Below are the code and all the weights of a small trained network. Each question names an input and a class and asks about switching units off, where a switched-off unit gives its printed mean instead of its output.

import numpy as np


def w(rows, s, z=0):
    codes = np.array(rows[::2]) - 128.0
    scale = np.full(codes.shape[1], s)
    scale[-1] = z or s
    return codes * scale


def f(y):
    return y / 2 * (1 + np.tanh(0.7978845608 * (y + 0.044715 * y**3)))


def log_softmax(a):
    a = a - a.max(-1, keepdims=True)
    return a - np.log(np.exp(a).sum(-1, keepdims=True))


def net(x, mask):
    res = np.array(x, float).reshape(1, 4) / 4 @ E
    y = f(res @ A[0][:, :-1].T + A[0][:, -1])
    res = res + np.where(mask, y, B[0][:, -1]) @ B[0][:, :-1]
    return log_softmax(res[-1] @ U[:, :-1].T + U[:, -1])


A, B = {}, {}
E = w([
[167,254,21,125,210,102,178,115,165,243,38],'x0',
[246,76,109,17,157,77,8,212,177,56,71],'x1',
[171,145,130,72,143,143,75,100,83,163,158],'x2',
[46,196,251,50,64,51,198,229,63,171,78],'x3',
],0.0072)
A[0] = w([
[92,177,192,97,113,49,144,217,36,182,54,141],'n0',
[82,178,195,39,115,95,165,240,107,206,109,140],'n1',
[161,94,58,209,199,197,99,59,176,113,164,148],'n2',
[207,130,116,85,134,97,72,194,193,93,147,118],'n3',
[141,109,166,160,161,138,140,201,104,168,124,75],'n4',
[140,81,53,139,163,151,92,95,152,115,209,142],'n5',
[120,161,226,39,78,117,170,198,68,99,120,138],'n6',
[132,113,46,115,160,173,140,124,174,104,196,113],'n7',
[194,72,53,192,159,179,90,76,191,129,143,143],'n8',
[161,73,129,73,142,157,106,221,148,73,91,105],'n9',
[51,174,180,228,102,173,105,72,94,161,183,112],'n10',
[71,158,138,178,95,194,214,36,44,170,174,127],'n11',
[127,11,204,151,48,144,107,161,77,53,236,28],'n12',
[191,232,20,138,199,90,191,142,156,233,2,36],'n13',
[87,86,120,129,117,120,97,154,71,88,170,4],'n14',
[130,127,129,92,90,77,158,177,60,191,87,122],'n15',
[126,120,88,93,124,91,55,168,121,82,54,115],'n16',
[171,91,123,71,121,66,52,209,179,81,39,140],'n17',
],0.0071,0.0041)
B[0] = w([
[88,135,144,113,110,151,105,86,207,78,148,239],'n0',
[66,181,151,93,102,142,120,121,180,98,136,237],'n1',
[78,139,160,91,94,116,131,113,190,111,184,239],'n2',
[127,148,151,158,195,74,144,111,126,175,104,211],'n3',
[162,133,149,125,107,120,105,128,152,130,131,129],'n4',
[74,194,154,115,77,101,138,141,155,69,150,203],'n5',
[67,156,147,107,75,103,99,109,153,96,181,225],'n6',
[94,165,115,111,121,122,124,135,156,120,177,174],'n7',
[79,155,119,97,99,127,138,103,202,68,199,232],'n8',
[170,111,143,141,177,104,184,134,109,186,87,201],'n9',
[169,93,156,152,221,81,163,122,117,180,68,214],'n10',
[195,132,176,121,192,56,204,81,88,208,89,241],'n11',
[158,70,55,172,94,228,59,215,39,119,111,241],'n12',
[172,41,47,185,75,185,36,254,31,93,99,247],'n13',
[124,87,88,154,137,165,98,173,90,99,90,147],'n14',
[108,175,141,98,104,158,129,114,144,77,161,182],'n15',
[125,124,143,123,143,68,164,90,81,191,74,188],'n16',
[192,166,151,157,192,100,198,49,124,198,88,245],'n17',
],0.0079,0.011)
U = w([
[57,174,127,107,100,131,127,80,254,79,193,231],'0',
[177,143,134,146,241,83,208,67,117,211,110,146],'1',
[158,85,65,163,100,214,52,212,40,107,135,5],'2',
],0.013,0.0021)

Each question gives the input, the list of numbers given to net, and the class t.
The units are the neurons (one row each of A and B). Each row of codes is followed by its name. A weight is (code - 128) times the scale printed after its matrix; where a second scale follows, it is the last column's (A, B and U).
mask holds one flag per neuron, in row order. A switched-off neuron (its flag False) gives its mean, the last column of its row in B, instead of its output. The means were averaged over made-up inputs and are rounded, as every weight is.
A unit's drop is (log p(t) with every unit on - log p(t) with that unit switched off) / (log p(t) with every unit on - log p(t) with every unit switched off).
The circuit of an input: a set's keep is (log p(t) with only the set's units on - log p(t) with every unit switched off) / (log p(t) with every unit on - log p(t) with every unit switched off). Starting from the 12 units with the biggest drops (on a tie, the unit counted first), units are removed one at a time, each time the one whose removal leaves the highest keep (on an exact tie, the one counted first), for as long as the keep stays at least 0.8.
units of the circuit, in order: the units of the circuit, biggest drop first
unit that matters most: the unit with the biggest drop
top k neurons: the k neurons with the biggest drops, biggest first
drop when u is switched off: that unit's drop, to one decimal
input [-2,-7,-7,-6], class 1: unit that matters most => n11
input [5,-3,-4,5], class 0: top 2 neurons => (n12; n0)
input [2,-7,-8,7], class 0: top 2 neurons => (n0; n1)
input [-7,2,8,-8], class 0: top 3 neurons => (n8; n13; n2)
input [6,-3,-7,6], class 0: top 4 neurons => (n0; n12; n1; n15)
input [-3,-6,5,5], class 1: top 4 neurons => (n11; n10; n8; n2)
input [8,-7,0,-2], class 2: top 2 neurons => (n13; n17)
input [5,7,-5,7], class 0: top 4 neurons => (n0; n1; n11; n6)
input [-5,6,-7,3], class 1: top 2 neurons => (n17; n13)
input [-6,8,6,-6], class 1: top 2 neurons => (n17; n9)
input [5,5,-8,-7], class 0: drop when n8 is switched off => 0.2
input [7,-1,5,-3], class 2: drop when n13 is switched off => 0.7
input [1,7,-6,4], class 1: drop when n17 is switched off => 0.1
input [7,0,6,3], class 2: units of the circuit, in order => (n13)
